Here is a tiny trained network, its code and every weight. The questions are about switching its units off for an input and a class, where a switched-off unit gives its printed mean instead of its output.

import numpy as np


def w(rows, s, z=0):
    codes = np.array(rows[::2]) - 128.0
    scale = np.full(codes.shape[1], s)
    scale[-1] = z or s
    return codes * scale


def norm(h):
    return h / np.sqrt((h * h).mean(-1, keepdims=True) + 1e-5)


def f(y):
    return y / 2 * (1 + np.tanh(0.7978845608 * (y + 0.044715 * y**3)))


def log_softmax(a):
    a = a - a.max(-1, keepdims=True)
    return a - np.log(np.exp(a).sum(-1, keepdims=True))


def net(x, mask):
    res = np.array(x, float).reshape(1, 6) / 4 @ E
    u = 0
    for l in range(4):
        y = f(norm(res) @ A[l][:, :-1].T + A[l][:, -1])
        res = res + np.where(mask[u : u + 3], y, B[l][:, -1]) @ B[l][:, :-1]
        u += 3
    return log_softmax(norm(res)[-1] @ U[:, :-1].T + U[:, -1])


A, B = {}, {}
E = w([
[128,128,136,131,140,137,125,126,129],'x0',
[169,119,154,170,156,84,232,126,162],'x1',
[123,134,192,146,185,2,132,135,80],'x2',
[115,213,167,117,114,96,118,105,185],'x3',
[127,128,131,122,132,133,132,129,125],'x4',
[134,129,124,127,125,126,127,137,128],'x5',
],0.0082)
A[0] = w([
[134,79,193,128,172,56,204,132,110,113],'L0N1',
[85,109,107,85,140,221,59,128,124,102],'L0N2',
[116,91,139,122,149,100,60,160,1,4],'L0N3',
],0.005,0.0038)
B[0] = w([
[140,155,39,204,133,178,101,129,117,254],'L0N1',
[195,146,92,211,108,126,102,97,107,248],'L0N2',
[40,24,3,60,191,107,92,86,237,196],'L0N3',
],0.0059,0.0029)
A[1] = w([
[127,109,201,158,233,2,189,141,65,91],'L1N1',
[45,164,239,6,120,46,57,119,130,3],'L1N2',
[98,183,124,74,74,192,4,120,159,89],'L1N3',
],0.0053,0.0049)
B[1] = w([
[114,215,143,119,58,179,15,117,73,237],'L1N1',
[221,1,31,232,88,243,179,135,47,180],'L1N2',
[178,177,230,178,113,63,155,92,113,254],'L1N3',
],0.0066,0.0039)
A[2] = w([
[138,88,102,109,35,203,55,87,137,68],'L2N1',
[132,98,127,174,130,119,89,85,2,7],'L2N2',
[56,108,190,27,171,28,48,150,17,157],'L2N3',
],0.0062,0.0019)
B[2] = w([
[100,138,145,117,204,34,137,179,58,241],'L2N1',
[151,113,48,126,153,172,135,255,100,252],'L2N2',
[143,38,141,34,135,178,218,90,200,223],'L2N3',
],0.0068,0.0042)
A[3] = w([
[140,80,113,142,152,178,172,151,143,5],'L3N1',
[106,166,143,120,148,125,210,134,253,86],'L3N2',
[145,30,132,126,127,155,246,144,113,19],'L3N3',
],0.0066,0.0025)
B[3] = w([
[127,163,193,145,56,89,73,114,95,183],'L3N1',
[78,44,72,55,173,136,73,142,164,219],'L3N2',
[119,255,242,167,85,70,123,45,154,252],'L3N3',
],0.0079,0.0033)
U = w([
[161,105,83,173,139,149,132,209,1,4],'0',
[136,245,206,179,81,114,123,66,153,148],'1',
[75,44,82,62,161,127,130,109,220,247],'2',
],0.0098,0.0015)

Each question gives the input, the list of numbers given to net, and the class t.
The units are the neurons (one row each of A and B). Each row of codes is followed by its name. A weight is (code - 128) times the scale printed after its matrix; where a second scale follows, it is the last column's (A, B and U).
mask holds one flag per neuron, layer by layer. A switched-off neuron (its flag False) gives its mean, the last column of its row in B, instead of its output. The means were averaged over made-up inputs and are rounded, as every weight is.
A unit's drop is (log p(t) with every unit on - log p(t) with that unit switched off) / (log p(t) with every unit on - log p(t) with every unit switched off).
top k neurons: the k neurons with the biggest drops, biggest first
drop of u: that unit's drop, to one decimal
input [-5,2,0,-8,-6,6], class 1: top neuron => (L3N3)
input [-2,1,-3,7,-7,5], class 2: top 2 neurons => (L3N2 L1N1)
input [5,0,2,5,2,7], class 0: top 2 neurons => (L1N2 L0N2)
input [-7,-7,1,0,-5,7], class 2: top 4 neurons => (L2N3 L0N3 L1N2 L0N2)
input [4,6,0,5,5,4], class 2: top 4 neurons => (L3N2 L1N3 L3N3 L0N1)
input [8,-8,4,-1,4,-3], class 2: top 2 neurons => (L0N3 L2N3)
input [-1,-6,-1,1,4,6], class 1: top 3 neurons => (L1N3 L1N2 L0N1)
input [0,-8,5,-8,5,-3], class 2: top 2 neurons => (L0N3 L2N3)
input [0,7,-1,-6,2,-8], class 1: drop of L3N3 => 0.3
input [-7,-6,7,6,1,2], class 0: drop of L1N2 => 2.1
input [-7,7,-3,-6,1,7], class 1: drop of L0N3 => 0.0
input [5,5,-3,-8,2,-4], class 1: drop of L3N3 => 0.4
